Below are the code and all the weights of a small trained network. Each question names an input and a class and asks about switching units off, where a switched-off unit gives its printed mean instead of its output.

import numpy as np


def w(rows, s, z=0):
    codes = np.array(rows[::2]) - 128.0
    scale = np.full(codes.shape[1], s)
    scale[-1] = z or s
    return codes * scale


def f(y):
    return np.maximum(y, 0)


def log_softmax(a):
    a = a - a.max(-1, keepdims=True)
    return a - np.log(np.exp(a).sum(-1, keepdims=True))


def net(x, mask):
    res = np.array(x, float).reshape(1, 6) / 4 @ E
    y = f(res @ A[0][:, :-1].T + A[0][:, -1])
    res = res + np.where(mask, y, B[0][:, -1]) @ B[0][:, :-1]
    return log_softmax(res[-1] @ U[:, :-1].T + U[:, -1])


A, B = {}, {}
E = w([
[201,26,27,159],'x0',
[146,53,255,77],'x1',
[160,207,135,150],'x2',
[229,188,130,67],'x3',
[201,92,203,209],'x4',
[99,153,182,250],'x5',
],0.007)
A[0] = w([
[201,97,82,91,109],'N1',
[164,200,95,107,175],'N2',
[90,55,122,82,71],'N3',
[165,147,167,25,101],'N4',
[171,169,202,101,194],'N5',
[178,101,149,34,117],'N6',
[104,149,139,177,254],'N7',
[174,155,199,61,115],'N8',
[91,16,129,81,83],'N9',
[185,115,195,18,104],'N10',
[165,166,73,153,98],'N11',
[177,124,45,64,127],'N12',
[72,164,128,190,82],'N13',
[117,110,231,230,142],'N14',
[225,173,77,169,119],'N15',
[95,52,91,49,123],'N16',
[184,172,53,87,170],'N17',
[152,106,67,28,86],'N18',
[180,73,159,192,134],'N19',
[72,178,126,187,142],'N20',
[43,158,146,176,37],'N21',
[194,110,190,67,106],'N22',
[101,145,47,127,163],'N23',
[255,71,150,78,59],'N24',
[135,150,90,48,108],'N25',
[202,109,32,65,123],'N26',
[187,107,105,174,111],'N27',
[176,135,161,203,135],'N28',
],0.0091,0.0064)
B[0] = w([
[54,138,83,216,190],'N1',
[182,70,55,63,223],'N2',
[104,29,85,17,164],'N3',
[35,224,237,39,214],'N4',
[199,122,193,95,251],'N5',
[45,212,185,140,210],'N6',
[239,166,120,142,254],'N7',
[142,159,254,75,218],'N8',
[110,24,114,10,185],'N9',
[51,165,247,93,233],'N10',
[133,139,33,177,173],'N11',
[15,143,46,160,219],'N12',
[200,201,146,169,186],'N13',
[235,50,106,108,251],'N14',
[173,35,64,193,203],'N15',
[89,70,96,23,204],'N16',
[155,99,23,100,234],'N17',
[35,217,92,124,206],'N18',
[200,32,180,157,190],'N19',
[210,203,142,159,215],'N20',
[164,244,103,183,179],'N21',
[80,123,238,154,206],'N22',
[176,207,120,135,210],'N23',
[40,140,151,224,200],'N24',
[111,125,115,62,190],'N25',
[28,112,36,173,232],'N26',
[136,134,113,209,167],'N27',
[192,61,164,141,196],'N28',
],0.0069,0.0072)
U = w([
[195,129,154,126,254],'0',
[58,165,72,90,69],'1',
[166,115,75,149,75],'2',
[200,58,188,197,65],'3',
[137,244,145,222,130],'4',
[80,78,107,235,47],'5',
[77,177,254,80,73],'6',
[117,48,126,64,172],'7',
],0.0092,0.0044)

Each question gives the input, the list of numbers given to net, and the class t.
The units are the neurons (one row each of A and B). Each row of codes is followed by its name. A weight is (code - 128) times the scale printed after its matrix; where a second scale follows, it is the last column's (A, B and U).
mask holds one flag per neuron, in row order. A switched-off neuron (its flag False) gives its mean, the last column of its row in B, instead of its output. The means were averaged over made-up inputs and are rounded, as every weight is.
A unit's drop is (log p(t) with every unit on - log p(t) with that unit switched off) / (log p(t) with every unit on - log p(t) with every unit switched off).
The circuit of an input: a set's keep is (log p(t) with only the set's units on - log p(t) with every unit switched off) / (log p(t) with every unit on - log p(t) with every unit switched off). Starting from the 12 units with the biggest drops (on a tie, the unit counted first), units are removed one at a time, each time the one whose removal leaves the highest keep (on an exact tie, the one counted first), for as long as the keep stays at least 0.8.
circuit, biggest first: the units of the circuit, biggest drop first
top k neurons: the k neurons with the biggest drops, biggest first
drop when u is switched off: that unit's drop, to one decimal
input [-1,-7,4,5,-2,7], class 2: circuit, biggest first	[N2; N15]
input [0,0,-7,-7,5,-2], class 7: circuit, biggest first	[N9; N3]
input [3,-7,8,8,4,-1], class 2: circuit, biggest first	[N2; N17]
input [0,4,2,3,6,-1], class 6: circuit, biggest first	[N10; N22]
input [-6,3,0,-4,3,6], class 3: circuit, biggest first	[N14]
input [3,3,1,1,7,-5], class 6: circuit, biggest first	[N10; N6; N22]
input [8,8,-4,8,-7,-7], class 1: top 2 neurons	[N26; N12]
input [3,-7,0,-2,7,-2], class 5: top 2 neurons	[N5; N14]
input [0,1,-2,8,-7,-3], class 1: drop when N12 is switched off	0.1
input [-5,-6,1,5,6,-2], class 0: drop when N1 is switched off	0.1
input [-1,-8,-3,-1,-3,2], class 4: drop when N23 is switched off	0.2
